Here is a tiny trained network, its code and every weight. The questions are about switching its units off for an input and a target symbol, where a switched-off unit gives its printed mean instead of its output.

import numpy as np


def w(rows, s, z=0):
    codes = np.array(rows[::2]) - 128.0
    scale = np.full(codes.shape[1], s)
    scale[-1] = z or s
    return codes * scale


def f(y):
    return y / 2 * (1 + np.tanh(0.7978845608 * (y + 0.044715 * y**3)))


def softmax(a):
    e = np.exp(a - a.max(-1, keepdims=True))
    return e / e.sum(-1, keepdims=True)


def log_softmax(a):
    a = a - a.max(-1, keepdims=True)
    return a - np.log(np.exp(a).sum(-1, keepdims=True))


def net(x, mask):
    ids = ['γζλξπστψ'.index(c) for c in x.split()]
    T = len(ids)
    res = E[ids] + P[:T]
    r = res
    for j in range(2):
        rows = slice(2 * j, 2 * j + 2)
        q, k, v = (r @ M[0][rows].T for M in (Q, K, V))
        z = softmax(np.where(np.tri(T) > 0, q @ k.T / 2**0.5, -1e9)) @ v
        o = O[0][rows]
        res = res + np.where(mask[j], z, o[:, -1]) @ o[:, :-1]
    y = f(res @ A[0][:, :-1].T + A[0][:, -1])
    res = res + np.where(mask[2:6], y, B[0][:, -1]) @ B[0][:, :-1]
    return log_softmax(res[-1] @ U[:, :-1].T + U[:, -1])


Q, K, V, O, A, B = {}, {}, {}, {}, {}, {}
E = w([
[203,63,86,167,92],'γ',
[144,176,178,146,99],'ζ',
[117,147,113,176,44],'λ',
[68,242,146,162,63],'ξ',
[254,76,112,97,211],'π',
[97,215,184,122,147],'σ',
[139,150,156,136,131],'τ',
[79,218,154,160,35],'ψ',
],0.007)
P = w([
[109,125,229,162,142],'0',
[173,135,165,216,126],'1',
[159,134,95,188,109],'2',
[161,123,147,172,139],'3',
[121,206,116,128,185],'4',
[110,179,123,66,153],'5',
[142,125,115,117,129],'6',
[127,126,71,121,98],'7',
[126,2,169,127,90],'8',
[135,108,124,110,142],'9',
[80,137,121,45,135],'10',
],0.017)
Q[0] = w([
[128,121,123,106,130],'h1',
[137,147,179,137,140],'h1',
[105,47,162,136,94],'h2',
[89,111,101,6,102],'h2',
],0.016)
K[0] = w([
[120,110,123,113,126],'h1',
[188,100,128,150,129],'h1',
[82,111,140,56,134],'h2',
[128,156,6,84,111],'h2',
],0.017)
V[0] = w([
[163,118,184,169,154],'h1',
[106,136,117,108,101],'h1',
[102,95,90,209,47],'h2',
[41,247,143,135,103],'h2',
],0.013)
O[0] = w([
[80,154,102,135,42,255],'h1',
[159,141,165,127,192,70],'h1',
[82,6,172,155,136,113],'h2',
[13,142,55,153,191,93],'h2',
],0.011,0.0071)
A[0] = w([
[254,216,155,120,104,141],'n1',
[25,158,193,47,143,254],'n2',
[64,131,107,173,166,41],'n3',
[67,227,35,110,224,129],'n4',
],0.0073,0.004)
B[0] = w([
[47,85,109,36,180,255],'n1',
[184,145,50,193,120,175],'n2',
[88,116,231,74,214,146],'n3',
[246,209,255,92,156,172],'n4',
],0.0076)
U = w([
[254,83,184,168,63,59],'γ',
[98,195,144,143,69,239],'ζ',
[43,63,73,151,170,81],'λ',
[135,145,123,124,205,40],'ξ',
[151,123,70,25,138,224],'π',
[233,200,115,134,150,2],'σ',
[205,176,50,150,126,226],'τ',
[110,137,123,126,181,30],'ψ',
],0.0058,0.0036)

Each question gives the input, a string of symbols that net reads in full, and the target symbol t.
The units are the heads (2 rows each of Q, K, V and O) and the neurons (one row each of A and B). Each row of codes is followed by its name. A weight is (code - 128) times the scale printed after its matrix; where a second scale follows, it is the last column's (O, A, B and U).
mask holds one flag per unit, heads first, then neurons. A switched-off unit (its flag False) gives its mean, the last column of its rows in O or B, instead of its output. The means were averaged over made-up inputs and are rounded, as every weight is.
A unit's drop is (log p(t) with every unit on - log p(t) with that unit switched off) / (log p(t) with every unit on - log p(t) with every unit switched off).
The circuit of an input: a set's keep is (log p(t) with only the set's units on - log p(t) with every unit switched off) / (log p(t) with every unit on - log p(t) with every unit switched off). Starting from all 6 units, units are removed one at a time, each time the one whose removal leaves the highest keep (on an exact tie, the one counted first), for as long as the keep stays at least 0.8.
units of the circuit, in order: the units of the circuit, biggest drop first
k most important neurons: the k neurons with the biggest drops, biggest first
heads that matter: for each layer, one digit per head in row order, 1 if its drop is at least 0.15 and else 0, layers parted by /
drop when u is switched off: that unit's drop, to one decimal
input π γ γ γ ψ τ λ λ ζ γ ζ, target λ: units of the circuit, in order -> [h2]
input π γ λ ψ, target π: units of the circuit, in order -> [h2; n1]
input π π σ, target π: units of the circuit, in order -> [h2; n1]
input λ ψ γ ψ π σ γ π γ, target σ: heads that matter -> 01
input γ γ π π ψ π π π γ, target π: heads that matter -> 01
input γ π γ γ τ τ, target γ: heads that matter -> 01
input π γ ζ, target π: units of the circuit, in order -> [n1; h2]
input σ π σ π τ π λ γ ξ π σ, target γ: units of the circuit, in order -> [h2; n1]
input σ γ γ τ, target σ: 2 most important neurons -> [n4; n1]
input ψ π τ π γ γ π λ λ σ τ, target λ: drop when n4 is switched off -> 0.2
input π π ζ, target π: drop when n3 is switched off -> 0.0
input π π π ξ, target π: drop when h1 is switched off -> -0.2
